Here is a tiny trained network, its code and every weight. The questions are about switching its units off for an input and a class, where a switched-off unit gives its printed mean instead of its output.

import numpy as np


def w(rows, s, z=0):
    codes = np.array(rows[::2]) - 128.0
    scale = np.full(codes.shape[1], s)
    scale[-1] = z or s
    return codes * scale


def norm(h):
    return h / np.sqrt((h * h).mean(-1, keepdims=True) + 1e-5)


def f(y):
    return np.maximum(y, 0)


def log_softmax(a):
    a = a - a.max(-1, keepdims=True)
    return a - np.log(np.exp(a).sum(-1, keepdims=True))


def net(x, mask):
    res = np.array(x, float).reshape(1, 5) / 4 @ E
    u = 0
    for l in range(2):
        y = f(norm(res) @ A[l][:, :-1].T + A[l][:, -1])
        res = res + np.where(mask[u : u + 12], y, B[l][:, -1]) @ B[l][:, :-1]
        u += 12
    return log_softmax(norm(res)[-1] @ U[:, :-1].T + U[:, -1])


A, B = {}, {}
E = w([
[2,91,82,120],'x0',
[128,122,138,132],'x1',
[153,174,205,13],'x2',
[151,15,77,75],'x3',
[127,127,130,130],'x4',
],0.0074)
A[0] = w([
[56,100,85,108,38],'0.n1',
[106,135,80,254,142],'0.n2',
[67,184,153,150,32],'0.n3',
[127,107,153,105,124],'0.n4',
[4,149,85,112,10],'0.n5',
[123,112,116,201,255],'0.n6',
[135,200,165,173,56],'0.n7',
[215,162,141,174,81],'0.n8',
[84,137,242,125,203],'0.n9',
[148,76,84,174,194],'0.n10',
[131,161,146,104,113],'0.n11',
[134,75,122,71,78],'0.n12',
],0.011,0.0032)
B[0] = w([
[181,96,143,223,200],'0.n1',
[99,204,167,20,255],'0.n2',
[138,224,89,192,170],'0.n3',
[123,156,131,116,153],'0.n4',
[120,99,182,254,220],'0.n5',
[110,201,176,44,230],'0.n6',
[156,117,29,212,188],'0.n7',
[203,53,197,104,204],'0.n8',
[49,176,81,120,212],'0.n9',
[191,154,137,34,226],'0.n10',
[113,145,113,90,161],'0.n11',
[149,192,33,153,184],'0.n12',
],0.0074,0.0064)
A[1] = w([
[15,123,147,81,152],'1.n1',
[34,186,105,122,246],'1.n2',
[218,33,117,132,231],'1.n3',
[155,155,158,54,141],'1.n4',
[124,204,134,197,3],'1.n5',
[160,49,74,34,124],'1.n6',
[100,183,25,95,138],'1.n7',
[209,129,246,80,241],'1.n8',
[34,119,137,142,157],'1.n9',
[99,130,163,62,131],'1.n10',
[94,144,61,240,44],'1.n11',
[213,2,71,115,93],'1.n12',
],0.0092,0.0031)
B[1] = w([
[182,32,156,111,196],'1.n1',
[215,48,103,50,239],'1.n2',
[161,178,112,242,203],'1.n3',
[94,78,115,69,216],'1.n4',
[94,239,81,144,173],'1.n5',
[35,231,132,153,211],'1.n6',
[97,122,165,2,200],'1.n7',
[35,3,99,201,254],'1.n8',
[201,43,120,185,185],'1.n9',
[139,68,144,35,174],'1.n10',
[143,32,123,150,171],'1.n11',
[65,230,103,173,192],'1.n12',
],0.0074)
U = w([
[99,253,66,171,103],'0',
[139,124,151,90,67],'1',
[113,152,109,164,201],'2',
[176,101,145,230,3],'3',
],0.012,0.0026)

Each question gives the input, the list of numbers given to net, and the class t.
The units are the neurons (one row each of A and B). Each row of codes is followed by its name. A weight is (code - 128) times the scale printed after its matrix; where a second scale follows, it is the last column's (A, B and U).
mask holds one flag per neuron, layer by layer. A switched-off neuron (its flag False) gives its mean, the last column of its row in B, instead of its output. The means were averaged over made-up inputs and are rounded, as every weight is.
A unit's drop is (log p(t) with every unit on - log p(t) with that unit switched off) / (log p(t) with every unit on - log p(t) with every unit switched off).
The circuit of an input: a set's keep is (log p(t) with only the set's units on - log p(t) with every unit switched off) / (log p(t) with every unit on - log p(t) with every unit switched off). Starting from the 12 units with the biggest drops (on a tie, the unit counted first), units are removed one at a time, each time the one whose removal leaves the highest keep (on an exact tie, the one counted first), for as long as the keep stays at least 0.8.
circuit, biggest first: the units of the circuit, biggest drop first
most important unit: the unit with the biggest drop
k most important neurons: the k neurons with the biggest drops, biggest first
top k neurons in layer l: the k neurons of layer l with the biggest drops, biggest first
drop when u is switched off: that unit's drop, to one decimal
input [5,-1,-6,8,-4], class 0: most important unit : 0.n10
input [8,7,7,1,-1], class 3: circuit, biggest first : (0.n5 0.n2 1.n9)
input [3,-7,-7,-5,3], class 1: circuit, biggest first : (0.n2 1.n2 1.n6)
input [7,-5,-1,-6,4], class 3: circuit, biggest first : (0.n5 1.n9)
input [7,0,-4,2,-3], class 3: 2 most important neurons : (0.n5 0.n1)
input [-6,8,4,-5,2], class 3: circuit, biggest first : (0.n2 1.n8)
input [-7,2,4,4,-5], class 3: circuit, biggest first : (0.n2 1.n8)
input [8,-2,-4,2,-7], class 3: circuit, biggest first : (0.n5 0.n1 1.n9)
input [4,-7,-2,-1,2], class 3: circuit, biggest first : (0.n5 0.n1)
input [2,6,-6,4,-1], class 1: 2 most important neurons : (0.n2 0.n6)
input [8,-1,5,5,4], class 3: top 4 neurons in layer 0 : (0.n5 0.n1 0.n2 0.n6)
input [-6,5,-8,-4,4], class 1: top 3 neurons in layer 0 : (0.n2 0.n6 0.n5)
input [7,-3,-8,8,7], class 0: top 4 neurons in layer 0 : (0.n10 0.n9 0.n1 0.n3)
input [-3,7,-4,6,-1], class 0: most important unit : 1.n6
input [-1,-1,5,7,-5], class 0: top 2 neurons in layer 0 : (0.n2 0.n6)
input [6,2,3,-5,5], class 3: top 2 neurons in layer 0 : (0.n5 0.n2)
input [5,8,-5,3,-1], class 1: drop when 0.n2 is switched off : 1.2
input [8,5,-2,3,2], class 3: drop when 0.n1 is switched off : 0.2
input [-5,-6,4,6,-4], class 0: drop when 1.n8 is switched off : -0.1
input [-4,-7,-6,1,2], class 1: drop when 0.n5 is switched off : 0.0
